Look-ups in named tables: a row name and a column name give one cell, copied from the table.

roz
columns: tesu, narize, solubop, povi, kotari, dabova
bonibug: [1.36, 2.96, 3.85, 1.57, 3.95, 1.73]
tino: [3.98, 1.58, 3.68, 4.02, 4.34, 4.41]
rezip: [0.21, 2.73, 0.64, 0.97, 4.36, 0.51]
vapasif: [1.97, 3.94, 4.07, 1.97, 4.58, 2.36]
vudilu: [7.80, 4.72, 4.85, 7.88, 4.21, 7.78]
debosa: [5.80, 4.22, 5.35, 6.42, 5.77, 6.07]
gagug: [0.02, 2.12, 2.81, 0.08, 5.45, 0.54]
tum: [3.08, 2.81, 3.53, 2.64, 4.52, 3.34]
zaluv: [2.08, 2.53, 4.43, 1.95, 4.67, 2.32]
pabati: [1.74, 2.79, 3.83, 1.07, 4.53, 2.32]

What is the tesu of rezip in roz?
0.21
What is the povi of zaluv in roz?
1.95
What is the narize of rezip in roz?
2.73
What is the povi of bonibug in roz?
1.57
What is the narize of vudilu in roz?
4.72
What is the dabova of bonibug in roz?
1.73
What is the solubop of rezip in roz?
0.64
What is the dabova of vudilu in roz?
7.78
What is the povi of debosa in roz?
6.42
What is the solubop of tum in roz?
3.53
What is the narize of zaluv in roz?
2.53
What is the kotari of rezip in roz?
4.36
What is the dabova of pabati in roz?
2.32
What is the povi of gagug in roz?
0.08
What is the kotari of tum in roz?
4.52

Table dilu
            dod    giv     lib
bur      -76413  15657  -18429
bomizol  -18635  61058  -18159
lov       -4824  14510  -48412
banurag   53885  69501   41165

dod of banurag: 53885
lib of bomizol: -18159
dod of bur: -76413
lib of lov: -48412
giv of lov: 14510
giv of bur: 15657
dod of bomizol: -18635
lib of banurag: 41165
giv of banurag: 69501
dod of lov: -4824
giv of bomizol: 61058
Which row has the largest dod? banurag

rep =
	sibuti	mel	sebil	gov	vosisi	fip
tila	0.63	0.58	0.59	0.77	0.44	0.68
gar	0.22	0.73	0.40	0.14	0.57	0.24
zuvuzo	0.43	0.35	0.46	0.44	0.62	0.56
mip	0.49	0.66	0.57	0.49	0.81	0.44

sebil of zuvuzo = 0.46
gov of tila = 0.77
gov of zuvuzo = 0.44
fip of mip = 0.44
mel of mip = 0.66
sibuti of tila = 0.63
vosisi of zuvuzo = 0.62
fip of gar = 0.24
fip of tila = 0.68
mel of gar = 0.73
mel of tila = 0.58
fip of zuvuzo = 0.56
sebil of tila = 0.59
gov of gar = 0.14
sebil of gar = 0.40
sebil of mip = 0.57
vosisi of tila = 0.44
vosisi of gar = 0.57

Table zopo
         vobap  kifer  pez  nor  divara  fon  favob  dogal
pubonu      44    -21    8  -29       2   28     35     -6
gub         15    -81  -30   13     -16   19    -26    -47
gegas       42     20  -66   35      37  -28     44      5
bevim      -60     21  -54   83      -2   57      9    -16
mukipup     62      9    9    6      -6   25    -20    -49
kifa        33     -4   59  -28     -38   21    -31     11
ton         49     -7   51  -12      59   -7     14     36
piv        -26    -25   47  -18       7   76     28     -7

gub, vobap => 15
piv, fon => 76
kifa, dogal => 11
mukipup, nor => 6
piv, dogal => -7
mukipup, pez => 9
ton, pez => 51
gegas, pez => -66
gegas, fon => -28
gub, fon => 19
gub, divara => -16

Table dev
|  | vozuti | lugim | vuz | mevu | sefal |
|---|---|---|---|---|---|
| ruga | 4.605 | 6.579 | 4.798 | 1.847 | 5.197 |
| num | 7.635 | 3.451 | 5.224 | 6.416 | 6.592 |
| kile | 4.912 | 1.661 | 2.076 | 2.184 | 3.962 |
| kebi | 4.693 | 4.624 | 1.035 | 6.661 | 5.930 |
| gidubov | 2.090 | 5.123 | 5.662 | 5.749 | 1.906 |

vuz of gidubov: 5.662
sefal of kebi: 5.930
lugim of kile: 1.661
vuz of kebi: 1.035
vuz of kile: 2.076
sefal of ruga: 5.197
vozuti of kebi: 4.693
lugim of ruga: 6.579
Row with the largest vuz: gidubov

